Below are the code and all the weights of a small trained network. Each question names an input and a target symbol and asks about switching units off, where a switched-off unit gives its printed mean instead of its output.

import numpy as np


def w(rows, s, z=0):
    codes = np.array(rows[::2]) - 128.0
    scale = np.full(codes.shape[1], s)
    scale[-1] = z or s
    return codes * scale


def f(y):
    return y / 2 * (1 + np.tanh(0.7978845608 * (y + 0.044715 * y**3)))


def softmax(a):
    e = np.exp(a - a.max(-1, keepdims=True))
    return e / e.sum(-1, keepdims=True)


def log_softmax(a):
    a = a - a.max(-1, keepdims=True)
    return a - np.log(np.exp(a).sum(-1, keepdims=True))


def net(x, mask):
    ids = ['βγδεηθλπστψ'.index(c) for c in x.split()]
    T = len(ids)
    res = E[ids] + P[:T]
    u = 0
    for l in range(2):
        q, k, v = (res @ M[l].T for M in (Q, K, V))
        z = softmax(np.where(np.tri(T) > 0, q @ k.T / 3**0.5, -1e9)) @ v
        res = res + np.where(mask[u], z, O[l][:, -1]) @ O[l][:, :-1]
        u += 1
        y = f(res @ A[l][:, :-1].T + A[l][:, -1])
        res = res + np.where(mask[u : u + 4], y, B[l][:, -1]) @ B[l][:, :-1]
        u += 4
    return log_softmax(res[-1] @ U[:, :-1].T + U[:, -1])


Q, K, V, O, A, B = {}, {}, {}, {}, {}, {}
E = w([
[31,104,123,53],'β',
[64,43,58,54],'γ',
[86,16,126,192],'δ',
[156,76,208,229],'ε',
[60,91,177,84],'η',
[139,168,179,244],'θ',
[187,188,68,179],'λ',
[250,101,58,145],'π',
[73,164,161,123],'σ',
[91,118,212,115],'τ',
[18,159,110,38],'ψ',
],0.015)
P = w([
[157,129,157,135],'0',
[91,128,169,172],'1',
[194,109,50,220],'2',
[104,131,166,137],'3',
[186,153,161,12],'4',
[113,129,159,154],'5',
[218,94,46,214],'6',
[128,139,155,129],'7',
[184,149,130,43],'8',
[128,132,142,139],'9',
[179,115,86,123],'10',
[132,138,132,134],'11',
[185,113,104,112],'12',
[150,133,147,124],'13',
],0.011)
Q[0] = w([
[234,93,127,36],'0.h0',
[248,138,178,65],'0.h0',
[254,209,68,198],'0.h0',
],0.0058)
K[0] = w([
[254,92,65,140],'0.h0',
[157,237,99,71],'0.h0',
[161,152,83,186],'0.h0',
],0.0081)
V[0] = w([
[144,227,167,40],'0.h0',
[106,174,102,169],'0.h0',
[46,128,254,154],'0.h0',
],0.003)
O[0] = w([
[106,55,14,32,5],'0.h0',
[129,101,3,158,114],'0.h0',
[227,36,193,222,170],'0.h0',
],0.0061,0.0019)
A[0] = w([
[190,111,162,201,254],'0.n0',
[2,120,203,79,46],'0.n1',
[142,135,253,164,123],'0.n2',
[223,131,133,118,150],'0.n3',
],0.0086,0.0047)
B[0] = w([
[203,233,62,48,254],'0.n0',
[86,106,86,181,156],'0.n1',
[60,51,162,144,207],'0.n2',
[2,107,116,168,155],'0.n3',
],0.009,0.0095)
Q[1] = w([
[184,207,165,189],'1.h0',
[244,153,79,100],'1.h0',
[130,39,53,254],'1.h0',
],0.0075)
K[1] = w([
[107,101,161,110],'1.h0',
[177,183,133,8],'1.h0',
[109,121,239,35],'1.h0',
],0.011)
V[1] = w([
[182,2,132,121],'1.h0',
[3,146,225,81],'1.h0',
[70,134,83,97],'1.h0',
],0.008)
O[1] = w([
[172,14,77,153,88],'1.h0',
[46,127,208,75,6],'1.h0',
[55,111,3,153,134],'1.h0',
],0.014,0.0021)
A[1] = w([
[84,24,114,206,40],'1.n0',
[105,96,255,249,122],'1.n1',
[108,212,191,189,183],'1.n2',
[160,163,25,90,253],'1.n3',
],0.01,0.0045)
B[1] = w([
[113,116,109,210,153],'1.n0',
[160,97,175,107,179],'1.n1',
[164,152,7,54,161],'1.n2',
[119,180,161,155,250],'1.n3',
],0.012,0.013)
U = w([
[79,137,108,119,92],'β',
[142,83,26,155,109],'γ',
[225,88,110,177,234],'δ',
[232,138,177,73,189],'ε',
[125,140,179,133,142],'η',
[196,116,67,31,98],'θ',
[155,170,106,90,3],'λ',
[175,161,166,182,39],'π',
[121,166,151,1,226],'σ',
[139,178,233,55,147],'τ',
[60,162,104,53,72],'ψ',
],0.0087,0.0047)

Each question gives the input, a string of symbols that net reads in full, and the target symbol t.
The units are the heads (3 rows each of Q, K, V and O) and the neurons (one row each of A and B). Each row of codes is followed by its name. A weight is (code - 128) times the scale printed after its matrix; where a second scale follows, it is the last column's (O, A, B and U).
mask holds one flag per unit, layer by layer, with each layer's heads first. A switched-off unit (its flag False) gives its mean, the last column of its rows in O or B, instead of its output. The means were averaged over made-up inputs and are rounded, as every weight is.
A unit's drop is (log p(t) with every unit on - log p(t) with that unit switched off) / (log p(t) with every unit on - log p(t) with every unit switched off).
The circuit of an input: a set's keep is (log p(t) with only the set's units on - log p(t) with every unit switched off) / (log p(t) with every unit on - log p(t) with every unit switched off). Starting from all 10 units, units are removed one at a time, each time the one whose removal leaves the highest keep (on an exact tie, the one counted first), for as long as the keep stays at least 0.8.
circuit, biggest first: the units of the circuit, biggest drop first
top k neurons: the k neurons with the biggest drops, biggest first
k most important neurons of layer l: the k neurons of layer l with the biggest drops, biggest first
input ψ η ψ β, target β: most important neuron of layer 0 -> [0.n0]
input λ σ π, target λ: 2 most important neurons of layer 1 -> [1.n3 1.n2]
input ε ε τ, target ε: circuit, biggest first -> [1.h0 0.h0]
input η β π π, target π: top 4 neurons -> [1.n3 0.n2 0.n1 1.n2]
input ψ σ δ σ ψ η ψ β, target β: circuit, biggest first -> [0.n1 0.n0]
input π η σ ε π γ π ε σ, target π: top 3 neurons -> [1.n3 0.n2 0.n3]
input λ θ θ ε ε, target θ: top 3 neurons -> [1.n2 0.n0 0.n3]
input β ψ θ ε ε ε, target ε: top 2 neurons -> [0.n0 1.n1]
input θ τ π ε, target ε: top 2 neurons -> [0.n0 0.n2]
input δ η σ τ σ ε δ ε τ τ δ ε ψ, target δ: top 2 neurons -> [0.n0 0.n3]
input δ σ δ π θ, target δ: top 2 neurons -> [0.n2 0.n1]
input γ ψ ε τ δ σ, target σ: 2 most important neurons of layer 1 -> [1.n2 1.n1]
input η λ ψ π λ γ λ, target λ: top 2 neurons -> [0.n2 0.n1]
input τ ε δ π ε, target δ: circuit, biggest first -> [1.h0]
input λ θ σ, target λ: top 4 neurons -> [1.n2 1.n3 0.n2 1.n1]
input δ δ η θ θ τ ε, target θ: circuit, biggest first -> [0.n0 1.h0 1.n2]
input η σ θ γ σ σ θ, target σ: circuit, biggest first -> [1.h0 1.n2]
input τ γ γ ψ δ ε λ π λ, target λ: top 4 neurons -> [0.n2 1.n3 1.n2 0.n3]
input ε η π β λ, target π: top 4 neurons -> [1.n3 0.n0 0.n2 0.n1]
input ψ θ γ ε σ λ ε, target σ: most important neuron of layer 0 -> [0.n0]
input δ ε η π ψ τ γ σ ε ε δ η τ, target δ: 2 most important neurons of layer 1 -> [1.n3 1.n2]
